Each row comes from the steps of one walk. Every step used is in the known rows, and no mark comes twice. Write the walk behind each row, first mark first.
Each row is shifted at random along 3 fixed directions that mean nothing.
Known rows
A, R, P, G: [  -5 -123  -75  119  186  -67   92   92  -13  123   -9  -16  -90 -127
 -154 -121   73   55 -110 -276 -127   66 -207 -472   63  -19   11   52
 -187 -503    2  135   15   98 -231   13   62 -119  -27    3 -102 -150
  131  -86  191 -163  146 -191  -62  -95    0  -23   10   26  -98 -110
  -63  -49   73  159  248  -15]
S, A, C, F, Z, T, W, R, P, G: [ 160   42 -144  212  107 -113  -72  102   86  -47   74  -70   18 -133
  -90   -6   19 -124   -8 -176  -93   91  -28    7 -137  -40  -40   -4
 -186 -203  197   70   49  -11 -145  120   49   51 -121   57   58 -115
    3  112   70  -29   17  106  -94  -39  -32   23   33   74   20  -18
   -7 -103  -39   -9  146  -13]
W, P, G, Z, T, R: [-272 -211    7  -81   77  -23  172  127    1 -468  -92 -260 -224  310
  225  102  264  117 -226  -80   22  -54 -268 -558  241  134 -152   48
  125  -34  -24  117   72  439  276   38 -182  -24  106  208   32  -46
 -216 -101  253 -209  140 -441 -171  470 -130 -578 -163  -85   94 -259
 -245   69  131  541  135  215]
R, A, C, F, Z, T, W, P: [ -17   39  -98   72   -2  -65  -70   94  165 -471   41 -312  -59   62
  176   60  112 -119  -78    4  -10   38 -107  -24   27   59 -136   81
   -8   36   23   25   69  195   52  251  -55   90 -100  149  102  -43
 -199  107  106  -68  -61  -18 -161  253  -28 -238  -96   22   21  -91
 -101  -73   55  134   21  159]
T, C, R, W, P, G, Z: [ 136   21  -19  146  195  -53  -72   87  128  -13   19    6    1 -100
   -2   60   48    7 -129 -398 -150   13 -190 -302   53  -37  -54   42
 -196 -254  116  108 -121   94 -125   67  -41  -45  -85   40  -29 -211
    4  147  168 -180  160 -111 -105   46   61 -262    1 -185   27 -194
 -143  -21   76  187  247   85]
S, A, C, F, Z, T, R, W: [ 166  101   43  163  -57  -54  -46   44  118 -258   36 -275   33  -84
   70  -19   60 -264   21   62    2   69   -8  103 -197   42  -41   34
   -7   93   58   -5   93  -67   71  269  -74  113 -218  126   67  -79
 -149  159    5   38  -55  219  -87   84  -59  -51    7   71   75    7
   44 -132 -116  -26  -83  110]
A, R, P, W, T, C, S: [ 135 -212  -84  -60  228 -150  160  201 -330   68 -130   81  -94  143
   29 -202  105  163 -129  -91 -135  -86 -103  187   38  122   85   26
 -463  -35   -5  198  -16  137 -260   26 -135  170  130  114  158    1
 -106   29  283 -149 -314   50    0   -7  -43 -146   66  -27 -145 -353
 -229  143  208  205  215  -93]
G, Z, T, R, A, Q, S, F: [-130   32   -2   54  -28   14  -86  124 -244    1   36 -225 -127  204
   49  -77  273 -246   91  195   53  -32   49  -76 -113  100  -21 -299
  115  304  117   42  389   -4  626  163 -162   38 -159  235  159  123
 -142   32 -115   99  -12  154  -94   78 -199   99  -57  130  235  420
   71 -209 -534  151 -240  -63]
G, Z, F, S, A, C: [ 337  113  148   87    3   37   37 -115   10  209 -154 -146  134 -288
 -396 -303  -92 -170    6  -63   22  147  -64 -297  -81 -100  -59  211
   74 -118   56  121 -167 -228  136  -55    2 -172 -232   41  -99 -275
  265 -190  -94 -331   48   51  117  -81  142  317   59   48 -173  135
  204 -150  131  105   29  -38]
S, A, C, T, R, W, P, G, Z, F, Q: [ 179  -98   11   52  269 -137  109  110 -333  464  -95  235 -106  168
 -138 -164  186  -11  -84  -28 -121  -14  -16  -23  -62  -70  161 -141
 -363  -59  247  257   28   66  224  -79  -60   81   17   69  139  -57
  140   53  104 -224 -120  -62  -37   -8 -124  -11  102  -10  -67    8
  -25  -48  -54  195  132 -220]
R, A, Q, Z, T, S, F: [ -15  -85   74 -165   64 -107   90   71 -327  105 -153 -128 -151   35
 -223 -339   62   17  -22  162   97  -72    5  -68   24  160  -23  -25
  -35  -34  -25  192  214   21   97  -38  -35 -104   21  146  115 -117
  184 -424  -51 -133 -191   42   43   11  103  324  -35  178 -125  150
   85  -82  -64  201  104 -175]
A, R, W, P, T, C: [ 144 -105 -188  146  140  -63   52  161  -27 -176  -41  -57  -29   84
  154   18  129    6  -84 -156 -104   -5 -154   37  -64   31   -5   32
 -289   -7  -18   93  -32  110 -178  143 -105  171  -17  116   93   35
 -230  248  247 -112  -63  -18  -96   67  -81 -279   22 -109  -20 -249
 -215   53   95  155  103   78]
C, T, Z, F, R, P, G: [ 124 -117   85  -21  191 -217  174  -30  -85  133   -8   59 -120  -36
 -199 -130  -17   -1 -123 -156    5   -6 -133 -226  119   68  -29   80
 -134 -384  170  193   22  182 -189  -71   82 -113  117    6    1 -269
  183 -229  117 -175   83 -254  -53   94  -18    2   13  -49 -124 -228
   69  -37  116  176  320  -95]
F, Q, S, A, R, W: [  20    4   76  158  -28   -8   12   72 -101  -69   -9 -228  -57   51
   83 -131  205 -227   11  221  -50   75  -66 -144 -153  -12   37  -85
  -31   75  -25  -17  166  -29  231  252 -119   53 -154  135   43   75
  -98  141   13   46  -77  182  -80   33 -185   36  -27   44   36  204
   37 -143 -270   65 -286   39]
F, Z, T, R, W, C, S, A, Q, P, G: [ 192   15  134  -73   90 -118   59   45    8 -237  -77 -159   51 -149
  -42 -156    6   -6 -148  -42  -66   28  -71  -80 -140   51  -57  183
 -108 -167  -96  114 -122  -48 -145   41  -58   35  -91  103  119 -281
   33  -76   90 -186 -184  156   -5   94  131  -82   15  -29  -86 -203
  -47   29  204  166  253   55]
C, F, Q, P, T, S, Z: [ 104  -68  287 -130  -37 -254  142  -72   41 -386 -171 -344  -97  -58
  -46 -234  -96   15  -88  110  177 -133 -135    1  237  242 -225  275
  164  -31  -82   70    1  210 -315   88    1 -186   91   85  -16 -286
   59 -448   58 -177  -95 -131  -12  299  215   80 -131  -64 -268 -298
   51   20  312  225   81   84]
G, P, W, R: [  68 -121 -261  180  195  -33   58  147   56   12  -94  -51   73 -252
 -232  -95 -110  187   -2 -473 -152  -35 -211  -54  -39  -38 -136  139
 -183 -324  128  116 -250  -50 -236   81   38   -6  -56   59  -94 -236
  -10   47  181 -233  114  -55   10  -74  129   96   82  122  -97 -297
 -133   26  191  138  239   20]
P, W, T, Z, Q: [ 337  -89   36   55  136 -171   64  -19   44  110 -126  -22   49 -257
 -377 -242 -272   54    5 -310   53 -159 -162  -83  106   54 -168  221
 -107 -255  151  143 -248  -50 -404  -68  124 -177   29    1 -140 -372
  226 -259   47 -328   50 -127   77  -17  295  357   25   -2 -201 -196
   28  -17  322  129  187  -56]
A, R, W, P, G, Z, F: [  15  -17 -109  246  212  -46  -24  137   19  263   72   19  -98   49
  -80   36  163  -95  -11 -300  -81   -3 -148 -299   55  -69  -39 -155
 -127 -196  235  119  117  113  214   55   17  -54  -97    6  -61  -75
   43  149  113 -151  256 -294 -153   -9 -118  -82    8  -23   69   95
  -23 -152 -210  132   90  -41]
S, F, Z, T, C, R, A, Q, P: [  90   82  167 -107  -84  -56   79  -25  137 -579  -74 -422   18  -73
  134  -73   79  -91 -151  150   44   53  -51  -83  -96  131 -113  260
  133   38 -202   51  -94   55   38  186  -83   49 -139  186  167 -262
  -99  -59   30 -135 -130   91  -72  285   86 -204  -80  -83 -113 -206
   12  -26  182  179   49  158]
S, A, Q, T, R, W, C, F, Z: [ 344   42  164 -164   25 -151   45  -61  -58  -99 -114  -71   52 -214
 -169 -269 -122   38 -133   60    1  -22   18  124  -91   92   19  286
 -240  -51   43  182 -236  -45 -320   39   23  -11  -57   70  171 -404
  162 -159   24 -238 -244  272   94   16  244  176   30  -40 -229 -311
   76   31  388  109  289  -57]
T, S, R, W: [ -68 -252  164 -241   80  -78  251   78 -332 -169 -122 -112 -213  242
  161 -217  204  114 -226  136   -3  -48 -181 -219  109  177   60   52
 -160  -45 -225  152  194  262  -64   44 -245   34  187  143  128  -39
 -112 -201  238  -98 -216 -137  -43  228 -120 -329  -37  -87  -73 -278
 -158  111  106  363   30   32]
G, Z, F, Q, S, A: [ 318  197  232  169  -57    4  -29 -159  185   72 -113 -264  170 -363
 -418 -234 -171 -274   71  -61   93   94  -66 -362  -91  -94 -184  225
  247  -59  155   46 -217 -246  197   18   85 -252 -286   46 -162 -358
  311 -194 -216 -308  166   88   93   -5  189  457  -15   -7 -140  248
  302 -216   31   68  -46   24]
T, R, P, G: [-247 -158 -137  172  172  -79   15  214  -31  -85  100  -89 -196  119
  102   90  245  -39  -47 -226 -114    0 -206 -375   19   38   13 -229
  -65 -273   64   31  356  195   55  172  -69  -10    3  123  -13  125
 -111   88  173  119  170 -108 -212   48 -228 -226  -63  -20  179  138
 -164  -88 -371  200   68   72]
R, P, W, T, Z, F, Q, S, A, C: [ 403  238  -44  536   45 -135 -171   42  179  175   64 -128  143 -236
 -205  -45  -77 -450  282 -123  -22   71   17  303 -272 -123 -124 -155
  -46   67  395  -87   99 -299  141  258  117   12 -305   45  -84   15
   36  293 -179   81   70  319  -52 -167  -14  464   58  138   63  444
  182 -284 -410 -271 -290  -46]
C, F, S, R: [ -76   10  178  -19 -172  -40   54  -44   30 -461   57 -416 -108   84
  199  -65  136 -138  -87  184   80   11 -122 -227  163  144 -127   83
  196  159  -44  -51  175  243  115  264 -172  -72  -35  157   -4  -65
 -217  -51   35   16   -6   -3  -90  319  -83 -191 -150  -10   47 -131
   16  -72   -1  200 -210  195]
S, R, P, W, C: [  96  -16 -325  322  115  -12  -52  207   70  -86  119  -63   19  -79
   44   73   88 -113   60 -309 -155   43 -110   58 -207  -46  -33 -121
 -195 -150  105   -3  129  -62 -162  246  -22  121 -127   87   23   64
 -191  367  121   88   96  153 -131 -100 -149  -46   45  -20  124   71
  -85  -88 -252  -29   -2   45]
S, F, R, A, C: [ -19  -87 -233   86  141  -19   27  129 -373  428   75   68  -87  -10
 -194 -259  185 -129   59   35 -143   73   41   -1 -205  -35  173 -251
 -235 -186   21  131  338 -170   77   82  -47   81  -82  130  109   70
   20   21   -9  109 -112  188  -35 -261 -205  261  127  223   67  314
   67 -199 -427  -18  -55 -259]
C, R, P, W: [  55 -242 -252   -1  256  -99  143  168 -232  112  -98  108 -108  -19
 -126 -173   37  209 -127 -208 -146  -35 -180 -146   18   20   33   68
 -355 -388  -16  219  -22  113 -321  -10   21   -1  117   40   90 -152
   64  -98  277 -214  -36 -131  -52  -51  -60  -30   49  -31 -185 -267
 -149   86  166  200  347 -110]
T, R, A, Q, Z: [ -49   69  -11  193   17  -34 -186  119  128 -119  104 -273  -19 -159
  -68  -30   59 -175   66  -64  -63    9  -72 -203 -124   23  -70  -97
   80 -117    3  -32  166 -113  100  280   -9  -41 -279  145  -19  -44
   25   69  -75   61   81  241  -99  -83   55  193  -59   71  132  365
    8 -213 -361   31  -94   77]
T, Z, F, Q, S, R, A, C: [ 360  171  183  127  -44  -61   -7 -168   -1  194  -18 -205  120 -282
 -324 -332  -87 -261   47  168    3   67   -5 -141 -150  -48  -28  130
   -1  -70   51   39  -41 -267   61   32   32  -85 -195   64  -48 -265
  225 -136 -201 -141  -71  203   94  -70  150  412   57  120 -151  223
  219 -207  -43  -82 -147 -113]
C, F, Z, Q, S, A, R: [  31 -117  193  -99   -1 -130  118   13 -307  193 -126 -165 -154   77
 -229 -405   87  -29  -45  380   80  -68   -1 -188   88   89   76   55
  -39    9   59  136  152   66  136   11  -23 -137   43   85   48 -150
  232 -368  -15 -174 -186    5   17   47  -36  361  -38  135 -223  101
  137 -103   33  179  -79 -173]
S, R, W, C, T: [ 471   70   94   41   42  -46   21  -48  142 -131  -27  -39  182 -327
  -90  -97 -168  -53 -112 -287 -106   60 -102   40 -118   12  -24  333
 -243 -210   30  116 -402 -100 -500   88    0   55 -149    4   15 -338
    3  168   97 -230  -29  199   78  -28  202  -39   87 -220 -139 -468
   53   23  418   28  254   92]
R, W, C, F, S, A, Q: [ 159  187  178   35 -201  -21 -158  -57  166 -495   51 -403   50  -95
  213  -77   41 -202  -43   94   46   36 -101  -67   46   79 -125   95
   97  295  -30 -115   13   69    7  355 -141  -87 -213  123  -17 -107
 -194  115  -48    3  -85  322  -23  178  150  -19 -135  -60   30   -6
    0  -70   49   95 -236  246]
A, C, T, R, W: [ 142   12   57  117   15  -40    6  101   72 -260   24 -187   -4   22
  238   60  137 -155  -66  -67 -101   26 -124   72 -108   69   55   37
 -143   58   40   19  -18   82  -15  288 -147  168 -161  114   80  -14
 -272  347  152   25  -39  146 -103  105  -83 -318   10 -130  101 -211
  -91  -36   -6   75   -6  182]
P, W, C, F, Z, Q, T, S, R: [ 174  -69   68  -54   22 -170  147   84 -248   52  -78 -125  -82  124
  -96 -228   38  -38    1  184   79 -211   39  362  -34  176   27   -5
 -146  222  210  121  117   49  -21   25  -87   80  126  139  155 -124
  -27  -70   -2  -32 -229  103   10  141  -19  170   22   47  -67  -93
   76  -39   -1   85    2 -146]
C, S, F, R, W: [ 314  214   40  153  -39  -36  -35 -110  202 -155   71 -214  177 -406
 -151 -117 -175 -213  -10 -193  -20   84  -62  -43 -115   -4 -146  231
   -3 -137  107   15 -205 -128 -289  175   48 -111 -217    4  -38 -421
    7   63  -65 -110   72  192   34  -35  176  144   10  -55  -44 -198
  179 -119  111  -78  121   78]
T, Z, F, R, P, G: [ -75   55  -15  299   40 -107  -34   26  252 -173  209 -253  -92  -44
   27  134  105 -287   40 -195   22   47 -174 -342   17   14 -161 -150
  185 -207  174  -75  310  114  124  228   36 -114 -104   69 -128  -58
  -70   85   -6  135  334 -173 -220  132 -154  -89  -88    4  201  235
   51 -224 -426   40  -85  126]
R, A, Q, P, T, S, F, Z: [  78   23   86  113   91 -175  -70  110  -60   42  -14 -196  -44 -104
 -167 -198   15 -167  104  -33   42  -64  -12  130  -50   86 -111 -109
   54  -92    8   38  282 -110   25  137   30  -66 -131  100   27  -27
   83 -137  -71   19  -63  126  -45  -58   80  340  -17  120  -27  283
   82 -187 -284    3  -89  -74]
W, P, G, Z, T, S, R, A: [ -74 -130  -49   83  238  -50   11  175 -273  341   21   87 -123   91
 -171 -121  180  -81  -18 -204 -120   32  -79 -278  -39   -1    1 -268
 -145 -285   84  160  298  -35  203  -83 -105   39   -7  134    3   91
   55  -53   52  -33   21  -90  -48  -51 -135  -10   69  157  155  207
  -60 -123 -352  175   19 -135]
A, C, F, R, P, T: [  50 -147  -21  -78  -23 -100  173   25 -107 -370  -49 -232 -137  177
  232 -120  162   16 -168  161   24  -24 -152  -89  168  162  -48  152
  -89  112 -142   81   48  310 -146  154 -116   28   75  144   72  -96
 -261  -61  229 -116  -95 -132  -82  269 -102 -304  -60  -46  -97 -371
 -122   90  272  271   34  103]
T, S, A, Q, Z, F, R: [  88   65  201   27  -71  -67   81  -45  -14 -122  -49 -322   -7  -99
 -152 -223   18 -192   -9  204   97   89  -26 -164 -124   41  -88   80
  171   49   -7   20   84  -80  201  143  -54 -116 -153  151   17 -221
  114 -191 -116  -89  -73  135    6   69   38  226  -49   91  -22  211
  154 -140 -132  117 -126   35]
S, R, P, G, Z, Q, T: [  95  -18   44  170  134  -36   89   59    8  219   28    8  -68  -64
 -194  -38   99 -190  -18 -226  -31   37  -77 -394  -80  -27  -22  -44
  -19 -303  186  159   21    3   86  -54   73  -96  -99   27  -65 -187
  157    1   28 -139  274 -189  -82  -21 -127   46   43  -40   55   91
  175 -165 -153  139  127  -67]
S, A, R, W, T: [  54 -119   87   74   62  -41   23  142  -77 -118   -4 -113  -67   78
  150  -64  169 -115  -57  -38 -100   60 -124  -68  -34   48   22  -45
 -150  -38  -85   40   80   40   -7  236 -145  145 -115  127   27  108
 -179  187  163   -6  -93   82  -72   33 -133 -177    9  -27   57  -77
 -103  -38  -75  153 -183  101]
S, F, R, A: [ -82   21  -76  122  -23   15  -34   44   19 -178  115 -257  -23  -71
   12  -50  118 -205   12  -20  -48   80  -75 -191  -86   27  -57  -78
  105  -79  -18  -24  196  -32   89  251  -70    9 -159  164   10  -11
 -136   95  -43  108   63  139  -87   33 -102   22  -40   49  132  173
   53 -187 -314   61 -169   62]
S, Z, Q, T, C, F: [ 408  284  166  154 -129  -85  -38 -185  454 -264  -36 -328  210 -526
 -306  -89 -315 -268   41 -201  118   50  -28  -48 -128   59 -190  399
  169 -123  239   28 -374 -167 -367  117  183 -202 -264    7 -117 -539
  209 -109 -174 -186  155  202   66    7  365  359  -30  -90 -153 -149
  322 -171  275  -83  235  119]
C, R, W, P, T, Z, F: [ 147   13  -28  215   28 -137  -89   70  215 -356   85 -250  -43   72
  204  142   54 -161   -7 -116   21  -95 -202    0  114   82 -205   -6
   18   81  123  -33   79  188    6  244  -37   41  -55   77    5  -40
 -235  195  101  -52  147 -166 -173  289  -34 -245 -102 -146   58 -113
 -115  -48  -60  100  -86  178]

Which walk is each row?
[ 227  -28  171  -50   34 -181   58   15 -275   73  -54  -43  -73  133
   61 -216   91  -85  -35  196   16 -126   19  283   13  145   84  -10
 -295  297  110  103   47   92  -65  126 -134   99   52  126  148  -53
  -83   30   57  -22 -280  202   -8   69  -43   58   26  -71  -97 -185
    8  -10   33   85  -48 -101]	A, R, W, T, C, F, Q, S
[-154 -275   92 -240  145  -87  235   70 -307 -101 -173 -111 -279  381
   58 -139  255  238 -252   94   56 -162 -239 -500  376  162  -27   34
    3   14  -17  205  143  476  206 -131 -176 -129  278  127   93  -66
    4 -330  224 -281   47 -450  -91  397 -119 -327 -144 -203 -159 -191
 -155  113  184  577  171  -15]	W, R, P, G, Z, F, S
[ 283   98   16  240  149  -21    4  -68   49  386  -73   11  124 -329
 -495 -217 -103  -96  -11 -274  -78  173  -86 -413  -45 -189  -85  132
  -57 -386  246  147 -211 -173   46 -121  104 -201 -185  -21 -138 -301
  359 -105  -51 -368  171  -78   80 -156  146  318   63   79 -158   66
  155 -165  101   68  147 -103]	W, P, G, Z, F, S, A, R
[-157 -171  194  -47  121  -60  144  122 -115  -47 -107 -163 -152   96
  -49 -107  189 -107  -72 -119    8   92 -158 -395   24   74  -85  -81
  148 -263  -81  113  261   57  276    3 -137  -46  -33  161  -56   23
   17 -217  110  -61   37 -195  -85  153 -141 -173   -4   84  107   89
  -20  -82 -193  323    5   72]	Q, P, G, Z, T, S, A
[ 205   21 -178  215   52  -45   44   78  -28 -121  -24 -121   41  -65
  -18  -81   41  -69   10  -29  -75   -6  -75   54 -176  -27  -45   42
 -168   16  103   28  -33  -28 -123  150  -22   47  -42  102   80  -77
  -91  183   56  -53  -27  182  -50   19  -67   74    6  -66  -64  -18
   -4  -35  -25   34    3  -12]	F, Q, S, R, P, W, C
[ 371  149   84  318  163  -75 -132   19  124  233  -12   57  152 -253
 -257  -20  -89 -234   27 -306 -116   90  -55 -152 -174 -140  -31   31
 -140 -195  421   87 -250 -153   28   37   69  -74 -237   -5  -51 -245
  191  227  -55 -202  156  171    1 -101   89  191   61 -138   27   21
  135 -151  -36    3  105   -7]	C, T, R, W, P, G, Z, Q, S, A
[ 199  203  126   94 -148   -7 -125  -48  136 -238   32 -424  133 -221
    0 -190  -10 -173   -8  106  -64  -43  -76  -55    3   58  -70  122
   61  167   -2  -79 -104  -98  -27  243  -92  -30 -250  121  -47 -180
 -103  105 -143  -41 -103  339   69   70  263  137  -67   39  -53   56
   20 -121   54   -9 -234  113]	W, R, A, C, S, F, Q
[ 225   78  111   20  -18  -72   41  -29 -202   83   -5  -68  -33   74
  -28 -139   91 -252   31  144   90  -45   89  131 -157   84  -12  -56
  -84  291  148  123  119  -33  204   55 -120   58  -51  135  140 -132
  -48    2  -58  -31  -82  139  -37   98 -150   76   54  -19   47   22
  175 -117 -177   64  -29 -111]	G, Z, T, C, F, Q, S, R, W
[ 106   27  -96   38   50  -83   70   29   15 -360 -105 -174  -44  -33
   25  -40   18   -1  -94   45   33   33  -84 -105 -122   66 -124  177
  -72  -42   81  120  -96  144  -71  100   17  -51  -23   88  200 -267
  -24  -83  104 -207  -15   -7  -85  159   26  -53  -96  -76 -104 -218
   -6   25  178  177  264   53]	A, Q, S, Z, T, R, W, P
[  36  -75 -122  116  183  -96  -16  223 -163   81   30   10  -69   54
  -52  -75  167  -69  -40  -84 -138   51  -25   11 -147   -4   53 -139
 -275 -195   79  122  194   -3  -37   44  -64  155  -29  101  149   92
  -19   89  128    4 -144  101  -89  -60 -159  -42   44   82   37   93
  -78  -73 -187   84  139  -98]	F, Z, T, W, C, S, A, R, P, G
[ 263  197   74  377   86  -75  -94   30   34  324   16  -49   92 -100
 -221  -46   71 -333  116  -58  -93  105   32  -14 -202 -156   12 -132
  -49   46  461   39  -20 -168  437   95   15    2 -279   84  -15  -61
  111  258 -149  -82   78  199  -27  -69  -54  234   57   68   93  309
  162 -254 -286  -50 -108  -71]	W, P, G, Z, F, Q, S, A, C, T, R
[ -26 -352   28 -306  107 -220  258   94 -599  150 -173    1 -279  362
  -22 -429  209  197 -142  406   29 -152  -38  128  150  179  149  -52
 -276   50  -62  203  292  230  -35  -36 -179   46  328  147  214   15
   34 -346  191 -100 -441  -77  -21  166 -134   65   20  110 -246 -157
 -103   85   97  310  -64 -251]	T, Z, Q, P, W, C, F, S, A, R
[ 184   90  111  -60  -50  -50  -18   42   27 -342    8 -246   43  -51
  171  -57   60 -102  -95   20  -53  -54  -78   96 -111  138   -9  110
 -129  182    3   36 -108   25  -73  201 -142  106 -134  142  150 -177
 -209  184   49  -37 -164  292    1  126   98 -164  -27 -109   56 -209
  -54   20  105  114  102  140]	A, Q, T, R, W, C, S
[ 307   24 -251   97  161  -83    3   63 -199  329   26   57  158 -271
 -350 -297  -98 -104   68 -140 -144  -12   48  276 -305  -51   47   -8
 -262 -183  130  124  -69 -336 -273   13   43   73  -88   66  105 -232
  106   84  -76  -56 -177  356   68 -253   68  443  177   49  -94   67
  137 -115 -128 -119  118 -251]	Z, Q, P, W, C, S, F, R, A
[  37 -180  -29  -64  120 -104  141  121 -356   27 -136  -25 -100   93
  -68 -264  160  -22  -33   96  -24   67  -31  -16 -152   32   43  -64
 -121  -53 -167  144  214  -53   60   25 -128   57    9  192  151   93
   -1 -165  115  -70 -259  147  -21  -26 -152   92   53   83  -54  112
  -53   -9 -111  229   21  -91]	F, S, A, Q, P, T, C
[-151 -342 -238 -100  214 -161  271  218 -495   19  -94   64 -322  462
   83 -111  319   80  -77  200   47 -105  -37   75  -21  173   92 -209
 -181   71  -45  228  455  274   76  -18 -135  149  286  203  312  192
 -122 -198  225   19 -151 -195 -179  162 -424 -155  -16  -71  -50   56
  -99   40 -264  338  161 -205]	S, Z, F, R, P, T, C
[  23 -140 -153  -58  178 -105  119  171 -338  124 -227  -45  -61    8
 -234 -296    8  237   -7  -39  -23 -134  -22  242  -29  115  -76    9
 -227    4  110  221  -36    7   37  -29  -46   39   67  157  143 -170
   57 -223   62 -219 -216   46   74   -1  160  267   55  270 -175 -163
  -73   42  102  203  169 -204]	G, P, W, R, A, Q, Z, T, S, F
[ 127   44 -241  245   57  -21  -46  156  -62  -62   64 -102    1  -28
   46  -51  117 -103   52  -69 -101   34  -48   61 -202  -31  -19 -100
 -201   39  116    6  114  -36   13  224  -28   44 -127  102   97   -7
 -143  261   64   25  -18  232  -87  -89 -112   88    8   31   69  117
  -38  -72 -187    0  -34  -14]	A, Q, S, R, P, W, C
[  17 -285   31 -324  255 -155  218  104 -530  435 -222  111 -195   23
 -345 -555   83  192 -153  174  -87  -67  -62 -206   49  100  186   79
 -287 -437 -218  334  118   -4 -239 -199    2  -87  151   39  136 -193
  374 -575  138 -280 -342  -73   54 -136   48  310   84   92 -377    5
   23   19  166  261  317 -336]	R, A, C, S, Z, Q, P
[ 231 -110  -81  140  191 -181    2  146  -81   92  -14   43  -67  -24
  -17  -99   12   24  -21 -194 -128  -70 -130  159   50   58  -10  -16
 -350 -204   95  104   29   58 -300  121    7   66   14   39   36  -67
  -55   82  208  -68  -58  -35  -72  -46    6  -33   57   20  -73 -206
 -151   12   76   45   80  -54]	A, C, R, P, W, T, Z
[ -44  -69  198 -144  109 -137   59   15 -275  193  -67  -16 -160   33
 -159 -292  137   -7  -91   14   11   53  -24 -281  104   44   15  -68
  -41 -139   -6  163  226   78  168  -12  -85 -182   -8  114   20 -138
  201 -342   44 -125 -129    0  -27    4   -6  123    2  115  -47   95
   35  -85  -66  275   85 -113]	T, C, F, S, A, Q, P, G, Z
[ 195  -35   11 -165   11  -58  140   14 -252 -244 -109  -82  -34  155
  122 -135  176  -31 -183  249  -35  102  -18   81 -175   46   85  117
 -226  165  -14  162  -70  118   64   42 -147  160   42  173  363  -74
  -81   50  103 -153 -298  182  -15  190 -140 -187   -7 -174 -133 -187
   -8   81  148  241  112  -32]	Z, F, S, A, Q, T, W, C, R, P
[ 295  139   18  270  191 -128  -73   63  -46  495   45  129   28 -152
 -286  -56  -15 -243   88 -299  -59  -46   14   74 -131  -47    9 -168
 -204 -164  497  144   10 -114   35  -44   93  -81 -104  -28   10 -233
  194  142  -93  -66  176    6  -30 -138   30  258   89  -37   63   96
  207 -208 -271  -82  128 -194]	C, R, W, P, G, Z, Q, T, S, F
[  -7  -63  -36  -58   40  -33  -35  171 -166 -234   56 -182  -53  142
  109  -68  172 -100  -61   99  -70  -42  -17   96 -122  109  -12  -75
  -99   86 -101   71  209    5   71  126 -209  250  -26  215  230  110
 -210   89   60   46 -244  192  -77  147 -149 -164   -7   -1  105   66
  -90  -55 -187  153  -35    2]	F, Z, T, W, C, S, R, A
